Here is a tiny trained network, its code and every weight. The questions are about switching its units off for an input and a class, where a switched-off unit gives its printed mean instead of its output.

import numpy as np


def w(rows, s, z=0):
    codes = np.array(rows[::2]) - 128.0
    scale = np.full(codes.shape[1], s)
    scale[-1] = z or s
    return codes * scale


def norm(h):
    return h / np.sqrt((h * h).mean(-1, keepdims=True) + 1e-5)


def f(y):
    return y / 2 * (1 + np.tanh(0.7978845608 * (y + 0.044715 * y**3)))


def log_softmax(a):
    a = a - a.max(-1, keepdims=True)
    return a - np.log(np.exp(a).sum(-1, keepdims=True))


def net(x, mask):
    res = np.array(x, float).reshape(1, 5) / 4 @ E
    u = 0
    for l in range(2):
        y = f(norm(res) @ A[l][:, :-1].T + A[l][:, -1])
        res = res + np.where(mask[u : u + 3], y, B[l][:, -1]) @ B[l][:, :-1]
        u += 3
    return log_softmax(norm(res)[-1] @ U[:, :-1].T + U[:, -1])


A, B = {}, {}
E = w([
[32,57,171,144,145,105,171],'x0',
[117,114,100,160,141,159,152],'x1',
[192,163,62,80,197,68,138],'x2',
[121,129,181,108,183,86,124],'x3',
[163,7,111,192,175,108,156],'x4',
],0.015)
A[0] = w([
[26,37,251,196,81,189,137,46],'0.n1',
[38,10,165,173,210,89,193,4],'0.n2',
[210,90,11,179,104,174,128,64],'0.n3',
],0.019,0.0033)
B[0] = w([
[94,157,173,251,21,211,59,249],'0.n1',
[101,74,103,77,173,60,157,228],'0.n2',
[200,139,129,117,171,145,174,203],'0.n3',
],0.021)
A[1] = w([
[24,3,100,143,173,45,122,7],'1.n1',
[65,216,212,17,162,90,122,57],'1.n2',
[185,110,14,160,138,151,87,23],'1.n3',
],0.02,0.0022)
B[1] = w([
[69,26,152,73,232,7,220,253],'1.n1',
[81,208,188,72,87,113,48,226],'1.n2',
[110,47,31,130,137,164,188,196],'1.n3',
],0.013,0.011)
U = w([
[59,35,133,79,181,31,172,136],'0',
[113,208,132,22,120,91,64,6],'1',
[248,128,36,102,167,167,164,160],'2',
[95,79,136,248,62,174,88,200],'3',
],0.014,0.0018)

Each question gives the input, the list of numbers given to net, and the class t.
The units are the neurons (one row each of A and B). Each row of codes is followed by its name. A weight is (code - 128) times the scale printed after its matrix; where a second scale follows, it is the last column's (A, B and U).
mask holds one flag per neuron, layer by layer. A switched-off neuron (its flag False) gives its mean, the last column of its row in B, instead of its output. The means were averaged over made-up inputs and are rounded, as every weight is.
A unit's drop is (log p(t) with every unit on - log p(t) with that unit switched off) / (log p(t) with every unit on - log p(t) with every unit switched off).
The circuit of an input: a set's keep is (log p(t) with only the set's units on - log p(t) with every unit switched off) / (log p(t) with every unit on - log p(t) with every unit switched off). Starting from all 6 units, units are removed one at a time, each time the one whose removal leaves the highest keep (on an exact tie, the one counted first), for as long as the keep stays at least 0.8.
units of the circuit, in order: the units of the circuit, biggest drop first
unit that matters most: the unit with the biggest drop
k most important neurons: the k neurons with the biggest drops, biggest first
k most important neurons of layer l: the k neurons of layer l with the biggest drops, biggest first
drop of u: that unit's drop, to one decimal
input [-1,0,7,-6,-4], class 2: unit that matters most -> 0.n1
input [0,-1,8,-5,-3], class 2: units of the circuit, in order -> 0.n1, 0.n2
input [-2,6,7,4,-4], class 1: units of the circuit, in order -> 0.n1, 0.n2, 0.n3, 1.n2
input [-5,3,2,5,-3], class 1: 3 most important neurons -> 0.n1, 0.n2, 0.n3
input [0,-6,0,5,0], class 1: units of the circuit, in order -> 0.n1, 0.n2, 1.n2
input [2,3,2,-3,-3], class 1: 2 most important neurons of layer 0 -> 0.n3, 0.n1
input [6,7,5,-7,-6], class 2: units of the circuit, in order -> 0.n2, 0.n1
input [0,0,0,-4,8], class 0: 2 most important neurons -> 0.n2, 1.n1
input [-3,3,0,4,4], class 0: 3 most important neurons -> 0.n1, 0.n2, 1.n1
input [-4,-4,-1,3,8], class 0: 2 most important neurons of layer 0 -> 0.n1, 0.n2
input [-8,2,-6,-3,4], class 2: 2 most important neurons -> 0.n3, 0.n1
input [-5,-7,-6,-8,-7], class 1: drop of 0.n1 -> 1.4
input [-8,5,-4,7,1], class 2: drop of 0.n1 -> 0.5
input [-5,-8,-1,-2,-4], class 1: most important neuron -> 0.n1
input [8,5,-2,-2,7], class 0: drop of 1.n1 -> 1.7
input [1,-4,4,3,0], class 1: drop of 1.n2 -> 0.1
